Here is a tiny trained network, its code and every weight. The questions are about switching its units off for an input and a class, where a switched-off unit gives its printed mean instead of its output.

import numpy as np


def w(rows, s, z=0):
    codes = np.array(rows[::2]) - 128.0
    scale = np.full(codes.shape[1], s)
    scale[-1] = z or s
    return codes * scale


def norm(h):
    return h / np.sqrt((h * h).mean(-1, keepdims=True) + 1e-5)


def f(y):
    return y / 2 * (1 + np.tanh(0.7978845608 * (y + 0.044715 * y**3)))


def log_softmax(a):
    a = a - a.max(-1, keepdims=True)
    return a - np.log(np.exp(a).sum(-1, keepdims=True))


def net(x, mask):
    res = np.array(x, float).reshape(1, 5) / 4 @ E
    u = 0
    for l in range(2):
        y = f(norm(res) @ A[l][:, :-1].T + A[l][:, -1])
        res = res + np.where(mask[u : u + 8], y, B[l][:, -1]) @ B[l][:, :-1]
        u += 8
    return log_softmax(norm(res)[-1] @ U[:, :-1].T + U[:, -1])


A, B = {}, {}
E = w([
[178,121,146,155,187,171,140,40,222,130,206],'x0',
[57,132,55,157,253,119,191,126,78,95,148],'x1',
[240,187,148,75,164,101,94,132,43,67,159],'x2',
[100,67,130,96,145,219,96,79,73,117,79],'x3',
[67,188,222,109,140,153,136,115,103,162,166],'x4',
],0.0031)
A[0] = w([
[19,72,161,189,121,138,117,113,160,212,100,90],'L0N0',
[63,210,242,73,163,152,154,108,93,217,152,5],'L0N1',
[52,214,244,141,130,180,164,146,94,175,157,85],'L0N2',
[142,161,167,145,116,20,111,160,154,193,187,52],'L0N3',
[119,197,138,159,121,3,153,235,192,151,202,25],'L0N4',
[108,11,202,63,186,211,41,100,63,155,101,38],'L0N5',
[214,156,145,60,223,85,79,149,88,118,147,86],'L0N6',
[70,147,117,121,54,102,141,234,23,134,90,86],'L0N7',
],0.0038,0.0023)
B[0] = w([
[166,130,124,188,72,172,148,161,39,184,167,243],'L0N0',
[217,83,126,177,128,48,111,143,151,1,100,186],'L0N1',
[168,63,64,167,125,120,85,127,160,99,76,208],'L0N2',
[101,186,93,69,128,166,206,101,140,98,83,167],'L0N3',
[205,108,55,89,120,189,245,110,103,101,129,218],'L0N4',
[151,185,55,56,107,155,235,102,129,98,116,225],'L0N5',
[85,92,165,214,87,170,139,140,86,198,113,252],'L0N6',
[132,48,162,43,175,20,122,90,161,213,208,245],'L0N7',
],0.0048,0.002)
A[1] = w([
[69,106,88,165,246,114,152,145,83,133,183,92],'L1N0',
[231,168,164,87,162,126,57,119,3,105,173,172],'L1N1',
[151,90,143,104,65,51,140,152,155,41,120,234],'L1N2',
[170,90,168,152,187,151,116,42,180,154,196,30],'L1N3',
[160,156,170,62,29,174,33,116,179,194,141,116],'L1N4',
[158,6,56,184,136,117,102,173,170,113,99,253],'L1N5',
[165,118,130,159,152,177,186,40,191,124,202,116],'L1N6',
[62,13,119,46,118,233,64,49,80,79,87,151],'L1N7',
],0.0041,0.0019)
B[1] = w([
[126,190,127,61,55,199,34,73,200,123,51,211],'L1N0',
[89,103,129,204,86,156,145,156,169,176,141,245],'L1N1',
[85,100,133,141,211,154,114,89,140,90,150,203],'L1N2',
[67,83,123,86,149,3,79,185,94,190,137,160],'L1N3',
[59,194,54,98,184,166,105,92,114,99,77,207],'L1N4',
[157,180,230,171,155,138,88,132,89,87,163,251],'L1N5',
[113,87,136,82,105,92,136,168,60,134,98,229],'L1N6',
[184,144,130,137,136,52,203,161,181,113,181,221],'L1N7',
],0.0062,0.0034)
U = w([
[178,128,72,87,112,142,254,133,135,97,137,254],'0',
[88,73,134,68,160,41,81,153,106,198,142,196],'1',
[89,200,82,87,128,216,59,89,153,87,65,38],'2',
[125,123,142,235,77,211,135,169,95,213,144,77],'3',
[156,123,176,195,168,102,85,144,136,18,141,10],'4',
],0.0096,0.00073)

Each question gives the input, the list of numbers given to net, and the class t.
The units are the neurons (one row each of A and B). Each row of codes is followed by its name. A weight is (code - 128) times the scale printed after its matrix; where a second scale follows, it is the last column's (A, B and U).
mask holds one flag per neuron, layer by layer. A switched-off neuron (its flag False) gives its mean, the last column of its row in B, instead of its output. The means were averaged over made-up inputs and are rounded, as every weight is.
A unit's drop is (log p(t) with every unit on - log p(t) with that unit switched off) / (log p(t) with every unit on - log p(t) with every unit switched off).
The circuit of an input: a set's keep is (log p(t) with only the set's units on - log p(t) with every unit switched off) / (log p(t) with every unit on - log p(t) with every unit switched off). Starting from the 12 units with the biggest drops (on a tie, the unit counted first), units are removed one at a time, each time the one whose removal leaves the highest keep (on an exact tie, the one counted first), for as long as the keep stays at least 0.8.
circuit, biggest first: the units of the circuit, biggest drop first
k most important neurons: the k neurons with the biggest drops, biggest first
top k neurons in layer l: the k neurons of layer l with the biggest drops, biggest first
input [5,-1,2,2,7], class 4: most important neuron -> (L0N1)
input [-1,6,4,4,7], class 4: 4 most important neurons -> (L0N1, L0N2, L1N4, L1N7)
input [-6,-8,8,-4,-6], class 2: 4 most important neurons -> (L1N4, L0N0, L0N1, L1N7)
input [6,2,-1,-5,-5], class 1: 4 most important neurons -> (L1N3, L1N6, L0N5, L0N1)
input [-5,-8,-8,4,-5], class 2: 2 most important neurons -> (L1N4, L0N6)
input [-1,-4,5,-6,2], class 0: top 2 neurons in layer 1 -> (L1N5, L1N0)
input [6,-7,0,0,-7], class 2: top 4 neurons in layer 0 -> (L0N7, L0N1, L0N2, L0N4)
input [-2,4,7,-6,6], class 3: 4 most important neurons -> (L0N6, L1N1, L0N5, L1N7)
input [6,4,7,6,-5], class 3: 3 most important neurons -> (L1N1, L0N7, L0N6)
input [-7,-7,-2,2,-4], class 1: top 2 neurons in layer 0 -> (L0N7, L0N3)
input [-5,-3,-7,7,0], class 0: top 2 neurons in layer 0 -> (L0N5, L0N6)
input [8,2,2,-6,-7], class 1: circuit, biggest first -> (L1N3, L1N6)
input [-3,-5,2,5,-5], class 0: top 2 neurons in layer 1 -> (L1N7, L1N0)
input [5,0,-5,-2,-5], class 1: top 3 neurons in layer 1 -> (L1N3, L1N6, L1N1)
input [6,8,-5,-6,0], class 2: top 2 neurons in layer 1 -> (L1N0, L1N7)
input [-7,-1,6,-8,-2], class 0: top 3 neurons in layer 0 -> (L0N4, L0N3, L0N0)
input [4,-5,-3,1,6], class 4: top neuron in layer 0 -> (L0N1)
input [-1,-6,8,7,-6], class 3: 2 most important neurons -> (L1N1, L0N6)
input [8,-7,2,2,-7], class 1: top 2 neurons in layer 0 -> (L0N1, L0N2)
input [4,-8,7,0,7], class 2: circuit, biggest first -> (L1N4)
input [-7,4,8,-2,-3], class 3: 3 most important neurons -> (L1N1, L0N6, L1N3)
